Below are the code and all the weights of a small trained network. Each question names an input and a target symbol and asks about switching units off, where a switched-off unit gives its printed mean instead of its output.

import numpy as np


def w(rows, s, z=0):
    codes = np.array(rows[::2]) - 128.0
    scale = np.full(codes.shape[1], s)
    scale[-1] = z or s
    return codes * scale


def softmax(a):
    e = np.exp(a - a.max(-1, keepdims=True))
    return e / e.sum(-1, keepdims=True)


def log_softmax(a):
    a = a - a.max(-1, keepdims=True)
    return a - np.log(np.exp(a).sum(-1, keepdims=True))


def net(x, mask):
    ids = ['ΛΠΦΩαγζθμξστψ'.index(c) for c in x.split()]
    T = len(ids)
    res = E[ids] + P[:T]
    u = 0
    for l in range(2):
        r = res
        for j in range(3):
            rows = slice(4 * j, 4 * j + 4)
            q, k, v = (r @ M[l][rows].T for M in (Q, K, V))
            z = softmax(np.where(np.tri(T) > 0, q @ k.T / 4**0.5, -1e9)) @ v
            o = O[l][rows]
            res = res + np.where(mask[u + j], z, o[:, -1]) @ o[:, :-1]
        u += 3
    return log_softmax(res[-1] @ U[:, :-1].T + U[:, -1])


Q, K, V, O = {}, {}, {}, {}
E = w([
[172,91,109,177,133,109,132,87,134,142,76],'Λ',
[141,106,117,162,118,96,163,193,128,186,65],'Π',
[104,178,174,61,102,122,166,200,156,152,95],'Φ',
[155,130,168,74,133,71,154,63,74,84,248],'Ω',
[197,154,147,116,144,121,111,186,175,108,96],'α',
[111,90,142,132,103,172,78,101,176,99,128],'γ',
[84,101,122,126,59,143,148,114,127,169,116],'ζ',
[120,173,96,124,94,75,145,133,190,136,130],'θ',
[182,74,94,109,63,171,153,182,158,121,131],'μ',
[104,52,156,92,125,126,98,173,116,109,84],'ξ',
[157,149,141,143,130,139,129,63,186,214,76],'σ',
[131,175,136,57,100,187,138,146,224,137,151],'τ',
[151,93,129,58,159,190,125,131,135,175,68],'ψ',
],0.012)
P = w([
[98,31,111,113,233,137,239,86,161,101,176],'0',
[126,99,50,70,72,110,78,138,144,143,110],'1',
[151,108,82,75,84,113,131,159,157,142,98],'2',
[175,104,105,83,88,119,155,160,161,152,102],'3',
[192,102,126,81,85,115,169,165,168,150,105],'4',
[205,96,138,69,96,117,180,155,171,160,105],'5',
[210,81,160,54,89,113,176,163,172,165,109],'6',
[253,85,152,84,94,118,191,158,176,169,116],'7',
],0.0053)
Q[0] = w([
[107,243,125,238,254,69,75,93,86,134,87],'L0H0',
[128,108,68,252,108,119,118,119,150,146,70],'L0H0',
[82,98,106,80,115,183,153,139,152,145,140],'L0H0',
[128,120,81,214,120,152,60,165,182,148,12],'L0H0',
[186,91,171,107,138,152,172,178,173,124,117],'L0H1',
[76,168,79,159,125,128,95,94,78,140,139],'L0H1',
[194,78,152,74,112,122,158,182,183,124,107],'L0H1',
[135,70,155,105,105,109,182,143,197,186,124],'L0H1',
[175,98,172,98,79,67,153,95,132,145,139],'L0H2',
[166,114,118,133,141,34,164,51,92,151,180],'L0H2',
[51,141,36,169,161,145,72,172,100,101,123],'L0H2',
[182,105,198,123,138,59,205,124,116,134,184],'L0H2',
],0.0054)
K[0] = w([
[142,139,36,149,2,182,22,185,206,164,21],'L0H0',
[118,83,59,198,176,192,177,155,196,132,57],'L0H0',
[86,126,108,115,150,111,144,71,102,127,164],'L0H0',
[104,60,119,162,178,180,208,156,193,157,85],'L0H0',
[169,123,148,81,147,82,155,67,50,87,219],'L0H1',
[141,140,102,161,84,184,144,170,211,193,82],'L0H1',
[103,134,144,121,164,100,128,79,72,88,210],'L0H1',
[119,172,168,107,99,88,88,112,95,141,157],'L0H1',
[168,156,177,45,131,88,150,127,84,112,152],'L0H2',
[109,167,122,80,121,58,108,70,68,91,203],'L0H2',
[82,79,64,199,106,157,96,109,166,151,99],'L0H2',
[185,195,207,81,90,69,137,103,42,100,166],'L0H2',
],0.0059)
V[0] = w([
[105,120,144,154,125,160,82,115,75,63,116],'L0H0',
[131,129,57,140,48,117,153,108,181,255,90],'L0H0',
[180,130,116,152,115,89,123,217,187,68,96],'L0H0',
[143,180,97,124,72,152,113,99,180,117,170],'L0H0',
[92,166,185,72,96,147,134,146,135,107,158],'L0H1',
[74,73,112,130,130,173,154,153,193,108,89],'L0H1',
[151,167,224,145,186,79,126,130,107,16,178],'L0H1',
[125,179,169,125,116,55,126,116,51,131,165],'L0H1',
[141,92,60,109,99,112,144,154,127,90,146],'L0H2',
[176,137,109,135,136,195,109,218,179,154,33],'L0H2',
[177,161,96,85,129,198,97,152,199,193,39],'L0H2',
[143,126,101,186,164,103,122,58,106,61,168],'L0H2',
],0.0072)
O[0] = w([
[56,134,146,110,162,148,72,95,46,145,160,30],'L0H0',
[137,130,152,245,66,115,131,179,187,45,70,211],'L0H0',
[102,79,23,166,176,48,129,86,149,111,77,154],'L0H0',
[106,173,48,186,153,215,122,159,202,20,222,124],'L0H0',
[77,171,83,45,152,145,144,239,173,118,126,133],'L0H1',
[119,115,114,34,46,120,123,63,98,74,131,220],'L0H1',
[82,111,92,111,223,118,179,123,152,208,177,12],'L0H1',
[92,128,155,191,207,114,159,239,156,175,126,24],'L0H1',
[173,44,93,143,129,112,173,155,78,83,141,218],'L0H2',
[140,119,3,107,123,98,15,173,125,174,36,232],'L0H2',
[157,146,61,131,130,170,30,196,191,153,39,255],'L0H2',
[124,98,191,205,193,153,130,14,91,108,231,6],'L0H2',
],0.0054,0.0037)
Q[1] = w([
[134,45,107,133,93,154,126,80,100,144,85],'L1H0',
[184,99,96,101,6,117,112,120,148,119,24],'L1H0',
[178,58,123,115,72,159,143,141,134,148,43],'L1H0',
[176,210,94,102,94,77,136,169,201,171,69],'L1H0',
[130,144,134,72,110,154,120,100,108,90,211],'L1H1',
[80,173,179,164,199,150,149,147,124,168,73],'L1H1',
[50,128,197,196,254,135,148,124,103,151,112],'L1H1',
[118,134,67,96,65,99,135,165,177,172,105],'L1H1',
[209,41,86,55,87,144,152,157,173,112,98],'L1H2',
[55,150,126,209,130,116,134,142,83,190,148],'L1H2',
[84,161,109,129,153,177,180,160,135,222,137],'L1H2',
[165,82,124,76,125,66,110,144,137,74,106],'L1H2',
],0.0056)
K[1] = w([
[138,82,177,115,149,135,189,77,24,76,214],'L1H0',
[149,73,168,127,198,175,225,116,124,186,161],'L1H0',
[132,127,140,94,194,104,196,105,121,138,178],'L1H0',
[138,151,132,128,179,115,158,154,168,146,129],'L1H0',
[126,135,124,80,75,174,109,103,105,64,168],'L1H1',
[111,191,130,164,107,69,64,199,198,208,62],'L1H1',
[117,162,106,195,24,94,2,174,170,150,48],'L1H1',
[107,150,154,128,204,104,171,149,115,155,150],'L1H1',
[132,94,131,119,182,155,196,128,130,175,131],'L1H2',
[130,138,121,221,40,74,74,177,134,124,62],'L1H2',
[144,127,108,154,86,166,103,178,192,165,90],'L1H2',
[110,98,170,112,201,97,212,97,103,101,167],'L1H2',
],0.0076)
V[1] = w([
[172,100,2,187,148,116,128,148,218,86,132],'L1H0',
[164,151,153,211,163,98,151,104,205,181,150],'L1H0',
[73,164,47,58,208,102,139,207,243,196,87],'L1H0',
[165,160,124,191,197,90,72,81,151,145,163],'L1H0',
[176,64,50,127,221,40,86,121,96,174,80],'L1H1',
[137,180,185,188,134,81,138,140,160,184,58],'L1H1',
[92,181,153,75,121,73,98,170,174,216,36],'L1H1',
[195,130,138,128,138,240,39,68,130,126,95],'L1H1',
[124,37,134,185,100,31,155,129,16,154,94],'L1H2',
[159,138,156,52,218,187,91,47,55,146,178],'L1H2',
[44,174,171,131,153,112,109,44,176,62,197],'L1H2',
[78,79,194,143,178,15,196,76,96,115,178],'L1H2',
],0.0063)
O[1] = w([
[102,111,19,205,163,164,196,138,147,34,170,174],'L1H0',
[128,137,133,116,83,100,193,73,181,22,92,59],'L1H0',
[122,129,6,77,165,80,99,61,150,124,178,54],'L1H0',
[71,76,111,151,90,110,151,118,214,62,55,2],'L1H0',
[90,38,117,128,214,9,126,211,169,73,126,119],'L1H1',
[169,143,202,69,87,69,138,87,161,79,83,17],'L1H1',
[177,131,171,44,121,37,77,90,162,155,128,28],'L1H1',
[113,64,207,188,116,176,134,153,254,194,118,123],'L1H1',
[80,123,202,133,170,62,172,198,33,112,71,171],'L1H2',
[67,56,110,147,117,87,125,180,239,230,159,92],'L1H2',
[36,181,55,182,32,119,133,67,151,187,122,42],'L1H2',
[44,120,105,153,54,9,182,146,72,154,141,124],'L1H2',
],0.0061,0.0053)
U = w([
[107,73,183,184,102,79,219,154,166,105,65,117],'Λ',
[164,132,209,90,155,55,133,139,56,35,90,32],'Π',
[174,191,96,39,135,75,86,79,77,151,143,163],'Φ',
[131,116,123,108,94,81,175,139,107,140,254,254],'Ω',
[84,63,41,119,175,51,131,139,208,97,123,170],'α',
[44,95,88,181,94,173,72,136,178,214,128,150],'γ',
[172,240,183,110,67,167,130,102,23,163,85,126],'ζ',
[94,215,17,154,86,106,196,72,89,50,84,95],'θ',
[140,124,100,195,246,209,141,221,65,102,147,109],'μ',
[89,90,141,92,152,56,57,196,60,214,141,118],'ξ',
[187,131,202,110,95,152,189,69,233,95,88,201],'σ',
[143,174,66,138,144,186,102,64,183,149,165,33],'τ',
[168,68,213,97,174,148,62,161,197,195,150,49],'ψ',
],0.0046,0.0023)

Each question gives the input, a string of symbols that net reads in full, and the target symbol t.
The units are the heads (4 rows each of Q, K, V and O). Each row of codes is followed by its name. A weight is (code - 128) times the scale printed after its matrix; where a second scale follows, it is the last column's (O and U).
mask holds one flag per head, layer by layer. A switched-off head (its flag False) gives its mean, the last column of its rows in O, instead of its output. The means were averaged over made-up inputs and are rounded, as every weight is.
A unit's drop is (log p(t) with every unit on - log p(t) with that unit switched off) / (log p(t) with every unit on - log p(t) with every unit switched off).
The circuit of an input: a set's keep is (log p(t) with only the set's units on - log p(t) with every unit switched off) / (log p(t) with every unit on - log p(t) with every unit switched off). Starting from all 6 units, units are removed one at a time, each time the one whose removal leaves the highest keep (on an exact tie, the one counted first), for as long as the keep stays at least 0.8.
circuit, biggest first: the units of the circuit, biggest drop first
most important unit: the unit with the biggest drop
which heads matter: for each layer, one digit per head in row order, 1 if its drop is at least 0.15 and else 0, layers parted by /
drop of u: that unit's drop, to one decimal
input Λ τ μ α, target Λ: circuit, biggest first : [L0H2, L1H0, L1H2, L0H1]
input Ω γ θ γ μ μ θ, target θ: circuit, biggest first : [L0H2, L1H1, L1H2]
input μ ζ μ μ μ Π, target μ: circuit, biggest first : [L1H0, L1H2]
input Π μ γ, target Π: most important unit : L1H2
input τ τ γ μ Ω τ μ Φ, target Φ: circuit, biggest first : [L0H1, L1H1, L1H0, L1H2]
input μ Ω ζ ζ Φ θ, target θ: which heads matter : 011 / 111
input ξ ξ ξ σ ξ ζ, target ξ: circuit, biggest first : [L0H0, L1H0, L1H2, L0H2]
input Ω ξ γ, target γ: circuit, biggest first : [L1H2, L0H2]
input τ ζ μ ζ Λ α α Λ, target τ: circuit, biggest first : [L1H2, L1H0, L0H0, L0H1]
input ζ θ ψ, target ζ: circuit, biggest first : [L0H2, L1H1, L1H0, L0H0]
input Φ ξ Φ, target Φ: which heads matter : 000 / 110
input γ σ μ Ω Λ, target Λ: circuit, biggest first : [L0H2, L1H0, L1H2]
input θ ξ Λ ζ α ψ μ, target θ: circuit, biggest first : [L0H2, L1H0, L1H2, L0H0]
input ξ Π μ ψ ζ μ, target ξ: which heads matter : 100 / 101
input Φ α ξ ζ α Ω, target Ω: circuit, biggest first : [L0H2, L1H2]
input σ γ ψ, target σ: most important unit : L1H1
input μ Φ σ ζ Ω μ θ α, target α: circuit, biggest first : [L0H1, L1H0]
input μ γ ψ μ μ ψ γ, target μ: circuit, biggest first : [L1H0, L1H2, L0H2]
input ζ Π μ Ω μ μ Λ Λ, target Λ: circuit, biggest first : [L0H2, L1H2, L1H0]
input ζ γ θ Φ, target ζ: most important unit : L0H2
input α μ Φ μ Λ Λ γ α, target α: which heads matter : 100 / 110
input ψ τ Λ ξ ψ, target ψ: which heads matter : 000 / 011
input ζ γ ψ ζ α Λ Λ θ, target ζ: drop of L0H1 : 0.1
input α τ μ ψ σ, target α: drop of L1H0 : 0.4
input ζ Λ ψ μ Ω Φ σ σ, target σ: drop of L1H0 : 0.2
input θ μ γ Ω ψ μ ψ γ, target γ: drop of L0H1 : 0.0
input α α μ Φ μ μ ξ μ, target α: most important unit : L1H0
